Here is a tiny trained network, its code and every weight. The questions are about switching its units off for an input and a class, where a switched-off unit gives its printed mean instead of its output.

import numpy as np


def w(rows, s, z=0):
    codes = np.array(rows[::2]) - 128.0
    scale = np.full(codes.shape[1], s)
    scale[-1] = z or s
    return codes * scale


def norm(h):
    return h / np.sqrt((h * h).mean(-1, keepdims=True) + 1e-5)


def f(y):
    return y / 2 * (1 + np.tanh(0.7978845608 * (y + 0.044715 * y**3)))


def log_softmax(a):
    a = a - a.max(-1, keepdims=True)
    return a - np.log(np.exp(a).sum(-1, keepdims=True))


def net(x, mask):
    res = np.array(x, float).reshape(1, 5) / 4 @ E
    u = 0
    for l in range(3):
        y = f(norm(res) @ A[l][:, :-1].T + A[l][:, -1])
        res = res + np.where(mask[u : u + 6], y, B[l][:, -1]) @ B[l][:, :-1]
        u += 6
    return log_softmax(norm(res)[-1] @ U[:, :-1].T + U[:, -1])


A, B = {}, {}
E = w([
[76,181,162,75,84,92],'x0',
[254,142,85,62,134,58],'x1',
[159,225,156,114,157,206],'x2',
[89,82,182,48,230,128],'x3',
[130,128,127,128,126,129],'x4',
],0.0091)
A[0] = w([
[187,59,126,163,157,187,95],'L0N0',
[58,202,142,39,58,80,37],'L0N1',
[69,89,104,137,131,1,39],'L0N2',
[148,219,158,108,175,188,20],'L0N3',
[102,98,119,33,193,115,2],'L0N4',
[88,80,95,165,135,44,87],'L0N5',
],0.0094,0.0063)
B[0] = w([
[111,160,212,159,129,51,230],'L0N0',
[109,140,216,209,186,34,255],'L0N1',
[197,51,211,110,97,135,238],'L0N2',
[171,113,174,112,82,186,236],'L0N3',
[77,134,81,100,148,124,189],'L0N4',
[224,86,187,130,87,251,245],'L0N5',
],0.011,0.0022)
A[1] = w([
[159,203,168,122,168,176,21],'L1N0',
[135,109,160,130,244,122,111],'L1N1',
[211,136,118,32,146,40,3],'L1N2',
[91,68,108,48,212,125,65],'L1N3',
[181,91,96,206,221,163,45],'L1N4',
[168,132,138,161,190,95,84],'L1N5',
],0.011,0.0049)
B[1] = w([
[173,70,164,108,108,134,198],'L1N0',
[66,157,148,101,35,124,253],'L1N1',
[132,123,49,174,249,124,235],'L1N2',
[118,162,134,67,30,173,213],'L1N3',
[86,146,211,120,130,11,172],'L1N4',
[75,166,136,163,123,112,163],'L1N5',
],0.013,0.0038)
A[2] = w([
[153,176,55,213,56,131,47],'L2N0',
[175,162,134,216,110,84,70],'L2N1',
[78,98,72,146,131,196,2],'L2N2',
[48,89,130,155,96,199,124],'L2N3',
[176,243,177,118,156,181,92],'L2N4',
[12,102,176,172,154,188,57],'L2N5',
],0.011,0.0039)
B[2] = w([
[69,131,143,9,93,161,193],'L2N0',
[75,151,161,90,140,146,199],'L2N1',
[157,148,213,136,223,64,130],'L2N2',
[189,150,73,110,189,140,243],'L2N3',
[165,31,136,166,116,112,199],'L2N4',
[149,127,72,155,143,87,253],'L2N5',
],0.014,0.0059)
U = w([
[212,41,148,142,88,188,255],'0',
[68,185,100,15,74,197,52],'1',
[154,186,3,163,221,128,226],'2',
[80,161,196,179,122,39,41],'3',
],0.016,0.0022)

Each question gives the input, the list of numbers given to net, and the class t.
The units are the neurons (one row each of A and B). Each row of codes is followed by its name. A weight is (code - 128) times the scale printed after its matrix; where a second scale follows, it is the last column's (A, B and U).
mask holds one flag per neuron, layer by layer. A switched-off neuron (its flag False) gives its mean, the last column of its row in B, instead of its output. The means were averaged over made-up inputs and are rounded, as every weight is.
A unit's drop is (log p(t) with every unit on - log p(t) with that unit switched off) / (log p(t) with every unit on - log p(t) with every unit switched off).
The circuit of an input: a set's keep is (log p(t) with only the set's units on - log p(t) with every unit switched off) / (log p(t) with every unit on - log p(t) with every unit switched off). Starting from the 12 units with the biggest drops (on a tie, the unit counted first), units are removed one at a time, each time the one whose removal leaves the highest keep (on an exact tie, the one counted first), for as long as the keep stays at least 0.8.
units of the circuit, in order: the units of the circuit, biggest drop first
most important unit: the unit with the biggest drop
k most important neurons: the k neurons with the biggest drops, biggest first
top k neurons in layer l: the k neurons of layer l with the biggest drops, biggest first
input [-7,-7,2,-7,-1], class 1: units of the circuit, in order => L2N0
input [-7,-3,-6,8,4], class 1: 3 most important neurons => L1N3, L1N1, L0N1
input [-8,6,2,8,-1], class 1: 2 most important neurons => L1N3, L1N1
input [-8,8,-2,-8,-1], class 1: 2 most important neurons => L2N0, L2N1
input [-4,-6,5,5,-2], class 2: 2 most important neurons => L2N3, L2N5
input [5,-6,1,-5,5], class 2: units of the circuit, in order => L2N5, L2N3
input [-5,-2,-4,-3,-8], class 3: top 2 neurons in layer 1 => L1N4, L1N0
input [-7,-3,6,-5,-7], class 3: 3 most important neurons => L1N4, L0N5, L2N1
input [8,-3,-8,7,-2], class 0: 2 most important neurons => L0N2, L0N5
input [-5,8,8,-6,-6], class 0: top 3 neurons in layer 2 => L2N4, L2N3, L2N5
input [-4,-7,3,6,7], class 2: top 3 neurons in layer 2 => L2N5, L2N3, L2N0
input [-2,-8,8,6,1], class 0: 3 most important neurons => L0N3, L1N0, L2N4
input [-4,-6,2,7,-3], class 1: top 3 neurons in layer 1 => L1N1, L1N3, L1N2
input [8,-5,1,-5,4], class 3: most important unit => L0N1
input [6,2,5,5,4], class 3: 3 most important neurons => L0N1, L0N5, L1N1
input [-5,2,3,5,-2], class 1: 4 most important neurons => L1N1, L1N3, L0N4, L0N1
input [-2,-6,6,-8,-4], class 1: 2 most important neurons => L2N0, L0N5
input [2,-1,-8,5,-4], class 0: 2 most important neurons => L0N2, L0N5
input [-7,6,5,-6,7], class 3: top 3 neurons in layer 1 => L1N4, L1N1, L1N3
input [-4,6,8,6,-3], class 0: most important unit => L2N4
input [3,-1,6,-6,1], class 0: top 2 neurons in layer 1 => L1N0, L1N1
